Below are the code and all the weights of a small trained network. Each question names an input and a class and asks about switching units off, where a switched-off unit gives its printed mean instead of its output.

import numpy as np


def w(rows, s, z=0):
    codes = np.array(rows[::2]) - 128.0
    scale = np.full(codes.shape[1], s)
    scale[-1] = z or s
    return codes * scale


def norm(h):
    return h / np.sqrt((h * h).mean(-1, keepdims=True) + 1e-5)


def f(y):
    return np.maximum(y, 0)


def log_softmax(a):
    a = a - a.max(-1, keepdims=True)
    return a - np.log(np.exp(a).sum(-1, keepdims=True))


def net(x, mask):
    res = np.array(x, float).reshape(1, 3) / 4 @ E
    u = 0
    for l in range(2):
        y = f(norm(res) @ A[l][:, :-1].T + A[l][:, -1])
        res = res + np.where(mask[u : u + 12], y, B[l][:, -1]) @ B[l][:, :-1]
        u += 12
    return log_softmax(norm(res)[-1] @ U[:, :-1].T + U[:, -1])


A, B = {}, {}
E = w([
[113,188,119,1,190,104,147],'x0',
[38,237,66,123,84,162,100],'x1',
[111,66,106,109,156,219,193],'x2',
],0.0059)
A[0] = w([
[178,152,169,104,192,91,183,3],'0.n0',
[42,169,118,128,124,192,131,95],'0.n1',
[63,108,70,85,204,185,120,203],'0.n2',
[68,166,107,149,117,139,106,33],'0.n3',
[145,57,104,117,134,219,156,68],'0.n4',
[166,123,153,134,151,130,103,117],'0.n5',
[163,187,109,164,147,60,137,104],'0.n6',
[150,52,83,134,194,254,162,51],'0.n7',
[149,147,90,125,169,79,82,107],'0.n8',
[177,96,157,51,174,103,116,139],'0.n9',
[136,210,148,145,71,128,107,191],'0.n10',
[211,114,147,37,119,142,94,4],'0.n11',
],0.0094,0.0019)
B[0] = w([
[52,132,209,89,255,104,57,199],'0.n0',
[127,177,73,181,208,116,174,212],'0.n1',
[185,109,155,153,59,129,95,221],'0.n2',
[81,125,148,102,186,143,147,191],'0.n3',
[143,246,108,171,23,193,201,222],'0.n4',
[127,192,73,164,123,101,132,168],'0.n5',
[177,78,115,154,93,143,183,196],'0.n6',
[151,102,119,186,46,134,224,255],'0.n7',
[149,127,127,153,113,194,162,181],'0.n8',
[119,190,200,117,177,168,123,231],'0.n9',
[110,115,116,136,135,67,67,226],'0.n10',
[126,65,167,118,231,72,129,183],'0.n11',
],0.0078,0.0065)
A[1] = w([
[129,254,47,63,117,200,154,127],'1.n0',
[158,216,167,82,115,149,188,169],'1.n1',
[83,215,168,161,208,130,154,212],'1.n2',
[220,57,199,161,134,129,159,233],'1.n3',
[188,100,162,181,55,83,93,63],'1.n4',
[181,97,101,135,135,108,195,42],'1.n5',
[100,181,209,98,185,86,3,250],'1.n6',
[107,105,129,120,28,129,63,117],'1.n7',
[80,111,214,118,110,50,141,191],'1.n8',
[108,91,134,97,104,119,144,69],'1.n9',
[149,177,86,214,150,128,118,235],'1.n10',
[106,160,151,99,75,139,150,97],'1.n11',
],0.0077,0.0016)
B[1] = w([
[99,24,141,182,51,54,160,193],'1.n0',
[242,145,162,104,153,225,61,204],'1.n1',
[87,194,161,103,252,120,58,254],'1.n2',
[58,161,153,28,199,177,108,236],'1.n3',
[216,109,69,71,85,103,108,204],'1.n4',
[116,160,121,190,97,157,104,164],'1.n5',
[151,103,141,127,98,230,218,251],'1.n6',
[190,82,227,1,212,131,117,153],'1.n7',
[165,103,192,65,146,191,108,182],'1.n8',
[166,149,148,181,189,88,151,128],'1.n9',
[55,79,65,93,99,63,134,245],'1.n10',
[103,37,167,185,105,173,83,151],'1.n11',
],0.0055,0.0073)
U = w([
[182,171,249,45,254,189,93,218],'0',
[15,167,18,135,183,11,81,140],'1',
[234,23,78,34,70,37,20,7],'2',
[181,139,102,201,12,219,226,125],'3',
],0.0088,0.0012)

Each question gives the input, the list of numbers given to net, and the class t.
The units are the neurons (one row each of A and B). Each row of codes is followed by its name. A weight is (code - 128) times the scale printed after its matrix; where a second scale follows, it is the last column's (A, B and U).
mask holds one flag per neuron, layer by layer. A switched-off neuron (its flag False) gives its mean, the last column of its row in B, instead of its output. The means were averaged over made-up inputs and are rounded, as every weight is.
A unit's drop is (log p(t) with every unit on - log p(t) with that unit switched off) / (log p(t) with every unit on - log p(t) with every unit switched off).
The circuit of an input: a set's keep is (log p(t) with only the set's units on - log p(t) with every unit switched off) / (log p(t) with every unit on - log p(t) with every unit switched off). Starting from the 12 units with the biggest drops (on a tie, the unit counted first), units are removed one at a time, each time the one whose removal leaves the highest keep (on an exact tie, the one counted first), for as long as the keep stays at least 0.8.
units of the circuit, in order: the units of the circuit, biggest drop first
most important unit: the unit with the biggest drop
k most important neurons: the k neurons with the biggest drops, biggest first
k most important neurons of layer l: the k neurons of layer l with the biggest drops, biggest first
drop of u: that unit's drop, to one decimal
input [-1,-4,2], class 3: units of the circuit, in order : 0.n7
input [-3,8,5], class 1: units of the circuit, in order : 0.n1; 1.n6
input [-5,-6,-2], class 2: units of the circuit, in order : 1.n4; 1.n6; 0.n9
input [8,8,4], class 1: 3 most important neurons : 0.n1; 1.n0; 0.n9
input [0,-1,-4], class 2: 2 most important neurons of layer 0 : 0.n6; 0.n1
input [2,-7,7], class 3: 2 most important neurons : 0.n7; 0.n4
input [-4,-4,-1], class 2: 4 most important neurons of layer 0 : 0.n1; 0.n7; 0.n8; 0.n6
input [-6,7,-8], class 1: 2 most important neurons of layer 0 : 0.n2; 0.n3
input [2,2,-5], class 2: 4 most important neurons of layer 0 : 0.n9; 0.n0; 0.n6; 0.n1
input [7,-1,8], class 3: 3 most important neurons : 0.n7; 0.n4; 0.n2
input [2,-3,5], class 3: drop of 0.n7 : 1.1
input [1,1,-3], class 2: drop of 0.n1 : 0.2
input [2,8,5], class 1: drop of 0.n1 : 1.5
input [4,6,7], class 3: most important unit : 0.n2
input [2,-3,7], class 3: 2 most important neurons : 0.n7; 0.n4
